Below are the code and all the weights of a small trained network. Each question names an input and a class and asks about switching units off, where a switched-off unit gives its printed mean instead of its output.

import numpy as np


def w(rows, s, z=0):
    codes = np.array(rows[::2]) - 128.0
    scale = np.full(codes.shape[1], s)
    scale[-1] = z or s
    return codes * scale


def norm(h):
    return h / np.sqrt((h * h).mean(-1, keepdims=True) + 1e-5)


def f(y):
    return np.maximum(y, 0)


def log_softmax(a):
    a = a - a.max(-1, keepdims=True)
    return a - np.log(np.exp(a).sum(-1, keepdims=True))


def net(x, mask):
    res = np.array(x, float).reshape(1, 6) / 4 @ E
    u = 0
    for l in range(2):
        y = f(norm(res) @ A[l][:, :-1].T + A[l][:, -1])
        res = res + np.where(mask[u : u + 5], y, B[l][:, -1]) @ B[l][:, :-1]
        u += 5
    return log_softmax(norm(res)[-1] @ U[:, :-1].T + U[:, -1])


A, B = {}, {}
E = w([
[105,240,139,46,181,139,79,50],'x0',
[125,127,127,126,132,125,122,127],'x1',
[223,98,218,88,134,159,148,74],'x2',
[161,101,65,133,187,53,159,83],'x3',
[162,64,88,69,191,147,5,207],'x4',
[182,159,100,144,47,93,55,118],'x5',
],0.0033)
A[0] = w([
[190,123,90,155,181,3,127,97,61],'0.n0',
[144,159,137,159,95,130,164,106,222],'0.n1',
[199,172,98,155,22,73,67,99,5],'0.n2',
[220,126,169,86,156,170,160,147,222],'0.n3',
[218,153,76,140,69,106,57,138,72],'0.n4',
],0.0055,0.0033)
B[0] = w([
[110,110,68,76,72,253,165,94,204],'0.n0',
[129,71,87,133,121,101,43,130,250],'0.n1',
[41,112,230,109,251,138,237,169,194],'0.n2',
[75,95,113,164,125,66,78,99,255],'0.n3',
[79,93,154,145,195,120,149,123,199],'0.n4',
],0.0057,0.0037)
A[1] = w([
[152,254,154,65,187,105,106,90,104],'1.n0',
[98,153,225,133,77,193,78,182,108],'1.n1',
[113,187,153,196,55,111,220,56,42],'1.n2',
[95,85,93,136,152,92,123,117,252],'1.n3',
[183,209,112,68,147,181,126,105,48],'1.n4',
],0.0068,0.0026)
B[1] = w([
[158,35,144,218,62,118,181,227,190],'1.n0',
[169,168,44,91,155,120,206,32,189],'1.n1',
[171,102,105,61,214,151,2,196,194],'1.n2',
[138,240,193,129,88,126,130,116,254],'1.n3',
[151,80,105,179,59,137,177,155,144],'1.n4',
],0.0063,0.0062)
U = w([
[172,73,132,212,35,112,158,193,110],'0',
[109,163,144,126,90,105,90,100,254],'1',
[162,131,111,92,192,120,2,161,96],'2',
[74,151,201,129,207,113,188,130,75],'3',
[173,146,39,84,103,173,183,50,75],'4',
],0.0088,0.0063)

Each question gives the input, the list of numbers given to net, and the class t.
The units are the neurons (one row each of A and B). Each row of codes is followed by its name. A weight is (code - 128) times the scale printed after its matrix; where a second scale follows, it is the last column's (A, B and U).
mask holds one flag per neuron, layer by layer. A switched-off neuron (its flag False) gives its mean, the last column of its row in B, instead of its output. The means were averaged over made-up inputs and are rounded, as every weight is.
A unit's drop is (log p(t) with every unit on - log p(t) with that unit switched off) / (log p(t) with every unit on - log p(t) with every unit switched off).
The circuit of an input: a set's keep is (log p(t) with only the set's units on - log p(t) with every unit switched off) / (log p(t) with every unit on - log p(t) with every unit switched off). Starting from all 10 units, units are removed one at a time, each time the one whose removal leaves the highest keep (on an exact tie, the one counted first), for as long as the keep stays at least 0.8.
units of the circuit, in order: the units of the circuit, biggest drop first
most important unit: the unit with the biggest drop
top k neurons: the k neurons with the biggest drops, biggest first
k most important neurons of layer l: the k neurons of layer l with the biggest drops, biggest first
input [-5,-7,-1,-7,4,5], class 4: 2 most important neurons of layer 1 => [1.n1; 1.n0]
input [-5,6,2,-4,-4,6], class 3: units of the circuit, in order => [0.n2; 1.n0]
input [-4,6,6,2,3,4], class 1: units of the circuit, in order => [0.n3; 1.n0; 1.n2]
input [0,8,-5,4,-8,1], class 2: units of the circuit, in order => [1.n2]
input [-1,-6,-7,4,5,1], class 1: units of the circuit, in order => [1.n2; 1.n3]
input [-5,-5,-6,-3,-8,-1], class 2: top 2 neurons => [1.n2; 1.n0]
input [8,7,7,6,6,-5], class 0: units of the circuit, in order => [1.n0; 0.n1; 1.n4]
input [3,-8,-2,-5,3,8], class 3: units of the circuit, in order => [0.n2; 0.n4]
input [8,4,-7,5,-4,8], class 0: units of the circuit, in order => [1.n0; 0.n3]
input [8,-4,4,-8,6,0], class 0: units of the circuit, in order => [1.n0; 1.n4]
input [5,-5,4,-3,-2,7], class 3: top 2 neurons => [0.n2; 0.n4]
input [-6,-2,-5,-7,-6,-1], class 4: top 4 neurons => [1.n1; 1.n0; 0.n3; 0.n4]
input [8,1,3,0,7,-6], class 0: top 2 neurons => [1.n0; 0.n1]
input [3,8,4,8,1,1], class 4: most important unit => 0.n0
input [-3,-8,8,3,-4,-4], class 1: 3 most important neurons of layer 0 => [0.n3; 0.n1; 0.n2]
input [4,3,-4,-6,-1,-4], class 4: 2 most important neurons of layer 1 => [1.n1; 1.n3]
input [-6,-1,3,7,-1,-5], class 4: top 4 neurons => [0.n0; 1.n0; 0.n2; 0.n4]
input [6,4,-6,-5,1,-5], class 0: 2 most important neurons of layer 1 => [1.n0; 1.n4]
input [-2,-1,-7,2,-8,2], class 2: top 2 neurons => [1.n2; 0.n3]
input [-5,1,-3,-7,-5,-1], class 4: top 2 neurons => [1.n1; 0.n3]
input [0,7,-3,-6,3,5], class 4: units of the circuit, in order => [1.n1]
input [-5,8,-5,8,0,5], class 4: top 3 neurons => [0.n0; 1.n0; 0.n3]
input [7,-8,-7,-1,6,8], class 3: 2 most important neurons of layer 0 => [0.n4; 0.n2]
input [8,-7,2,0,7,-2], class 0: top 2 neurons => [1.n0; 0.n1]
input [8,8,-8,3,6,-5], class 0: 4 most important neurons of layer 1 => [1.n0; 1.n2; 1.n4; 1.n1]
input [-5,-1,-2,8,-1,5], class 4: top 2 neurons => [0.n0; 1.n0]
